j690: [-11.6 -26.4   6.9  -7.5  -9.7 -24.1 -16.2   6.4 -56.3 -16.6  -7.5  26.8
  -0.6   9.1   3.6 -12.9  11.6  18.0 -33.5 -44.8 -50.0  -5.1  -4.6 -16.4
  -7.0  17.5 -22.4  -9.0   8.2 -15.8 -30.4 -11.2  18.6  -0.3 -17.3 -56.8
  -3.6  12.8]
j359: [-11.6 -26.4   6.9  -7.5  -9.7 -24.1 -16.2   6.4 -56.3 -16.6  -7.5  26.8
  -0.6   9.1   3.6 -12.9  11.6  18.0  52.7  73.0 -50.0  -5.1  -4.6 -16.4
  -7.0  17.5 -22.4  -9.0   8.2 -15.8 -30.4 -11.2  18.6  -0.3 -17.3 -56.8
 -19.0 -41.8]
j405: [ 32.4  33.3   9.0   1.7  17.2  26.6  23.6 -62.6 -11.8  20.9  64.1 -36.5
  13.6  45.1 -63.7  26.1  64.4 -21.1  23.3 -33.6 -63.4  33.6  62.7  36.5
  62.4 -14.5  16.5  23.1 -17.3 -14.3 -10.8  -7.6   1.5  29.2  29.8   5.2
  -8.3  40.9]
j66: [ 65.1  32.9  34.2  -3.8  22.1  39.1  20.8  13.5 -53.7  -0.3 -30.9  12.9
  26.5  49.2  36.4 -16.8 -57.5  11.8 -17.9 -67.8 -61.4  40.1  35.9  14.4
  -1.6 -11.3  41.6  37.5  57.8  31.5  18.0  41.4  71.9 -62.2 -19.1 -80.7
  36.4 -46.6]
j616: [ 10.7  34.9 -16.7   0.1  11.3  22.5  19.6 -21.0  72.8  39.5  13.3 -47.4
   7.0 -10.4 -19.7  18.7   3.8 -38.1  44.0  56.7  61.4   7.4  -5.4  31.0
   9.2 -30.8  20.6   6.2  -9.0  25.0  38.3   3.4 -43.5  21.6  22.7  69.3
   2.8 -13.4]
j156: [-52.0 -32.4 -14.1   4.1 -34.5 -46.8 -24.9  -6.1  22.7 -12.8  30.6  20.2
  -6.7 -54.6 -32.4 -20.6  54.6  -0.9   5.3  33.8  29.9 -13.3 -16.9 -13.0
  12.8  13.7 -50.7   6.2  -9.0  25.0 -19.2 -37.6 -43.1  51.2  20.9  41.7
 -34.9  58.4]
j806: [-52.0 -32.4 -14.1   4.1 -34.5 -46.8 -24.9  -6.1  22.7 -12.8  30.6  20.2
  -6.7 -54.6 -32.4 -20.6  54.6  -0.9   5.3  33.8  29.9 -13.3 -16.9 -13.0
  62.4 -14.5  16.5  23.1  19.2  23.9  29.0  38.0 -54.5  54.2 -20.2 -43.3
  14.0   0.3]
[-52.0 -32.4 -14.1   4.1 -34.5 -46.8 -24.9  -6.1  22.7 -12.8  30.6  20.2
  -6.7 -54.6 -32.4 -20.6  54.6  -0.9   5.3  33.8  29.9 -13.3 -16.9 -13.0
  12.8  13.7 -50.7   6.2  -9.0  25.0 -19.2 -37.6 -43.1  51.2  20.9  41.7
 -34.9  58.4] -> j156
[-47.4   7.0 -10.4] -> j616
[ 10.7  34.9 -16.7   0.1  11.3  22.5  19.6 -21.0  72.8  39.5  13.3 -47.4
   7.0 -10.4 -19.7  18.7   3.8 -38.1  44.0  56.7  61.4   7.4  -5.4  31.0
   9.2 -30.8  20.6   6.2  -9.0  25.0  38.3   3.4 -43.5  21.6  22.7  69.3
   2.8 -13.4] -> j616

j405: [-12.1 -20.0   3.7   4.0   9.5   5.3  31.8  64.1 -15.9 -44.4  28.6   1.2
 -14.9   5.0  10.9   3.2  36.5   4.5  23.1  -2.5  -6.4 -36.4 -43.4 -39.7
  -7.2 -46.6 -45.0   8.1 -19.8  49.1  44.8 -28.2 -21.7  -5.9  22.1 -26.9
  64.5  50.0  73.0 -23.8 -34.8   6.9  22.1  -9.4  36.3]
j693: [  5.3  31.5  64.1 -15.9 -44.4  28.6   1.2 -14.9 -15.9 -42.9  28.6   1.2
 -14.9   3.2  -2.5  23.1   5.0  -6.4 -43.4  10.9 -36.4  36.5   4.5 -39.7
  12.4 -46.6 -50.9   8.1 -19.8  49.1  44.8 -28.2 -21.7  -5.9  22.1 -26.9
  64.5  50.0  73.0 -23.8 -34.8   6.9  22.1  -9.4  36.3]
j806: [-21.4 -20.0   3.7   4.0   9.5   5.3  31.8  64.1 -15.9 -44.4  28.6   1.2
 -14.9   5.0  10.9   3.2  36.5   4.5  23.1  -2.5  -6.4 -36.4 -43.4 -39.7
  12.4 -46.6 -50.9   8.1 -19.8  49.1  44.8 -28.2 -21.7  -5.9  22.1 -26.9
  64.5  50.0  73.0 -23.8 -34.8   6.9  22.1  -9.4  36.3]
[-21.4 -20.0   3.7   4.0   9.5   5.3  31.8  64.1 -15.9 -44.4  28.6   1.2
 -14.9   5.0  10.9   3.2  36.5   4.5  23.1  -2.5  -6.4 -36.4 -43.4 -39.7
  12.4 -46.6 -50.9   8.1 -19.8  49.1  44.8 -28.2 -21.7  -5.9  22.1 -26.9
  64.5  50.0  73.0 -23.8 -34.8   6.9  22.1  -9.4  36.3] -> j806
[  4.5 -39.7  12.4 -46.6 -50.9   8.1] -> j693
[-12.1 -20.0   3.7   4.0   9.5   5.3  31.8  64.1 -15.9 -44.4  28.6   1.2
 -14.9   5.0  10.9   3.2  36.5   4.5  23.1  -2.5  -6.4 -36.4 -43.4 -39.7
  -7.2 -46.6 -45.0   8.1 -19.8  49.1  44.8 -28.2 -21.7  -5.9  22.1 -26.9
  64.5  50.0  73.0 -23.8 -34.8   6.9  22.1  -9.4  36.3] -> j405
[  5.3  31.5  64.1 -15.9 -44.4  28.6   1.2 -14.9 -15.9 -42.9  28.6   1.2
 -14.9   3.2  -2.5  23.1   5.0  -6.4 -43.4  10.9 -36.4  36.5   4.5 -39.7
  12.4 -46.6 -50.9   8.1 -19.8  49.1  44.8 -28.2 -21.7  -5.9  22.1 -26.9
  64.5  50.0  73.0 -23.8 -34.8   6.9  22.1  -9.4  36.3] -> j693
[  1.2 -14.9   3.2  -2.5  23.1   5.0] -> j693
[ 36.5   4.5 -39.7  12.4 -46.6 -50.9] -> j693

j405: [ 91.9 -11.6 -13.0 -19.0  30.8 -19.9]
j359: [ 16.6  -5.6 -10.0  20.8 -69.2 -22.7]
j693: [-2.2  3.4 -1.8 -0.1 15.6  9.0]
j264: [ 91.9 -11.6 -13.0 -19.0  30.8  12.8]
j976: [ -5.6  16.6 -27.1   6.9  47.0 -27.5]
j690: [ -2.2   3.4  -1.8  -0.1   3.0 -24.6]
[ 91.9 -11.6 -13.0 -19.0  30.8  12.8] -> j264
[16.6 -5.6] -> j359
[-19.0  30.8  12.8] -> j264
[ 30.8 -19.9] -> j405

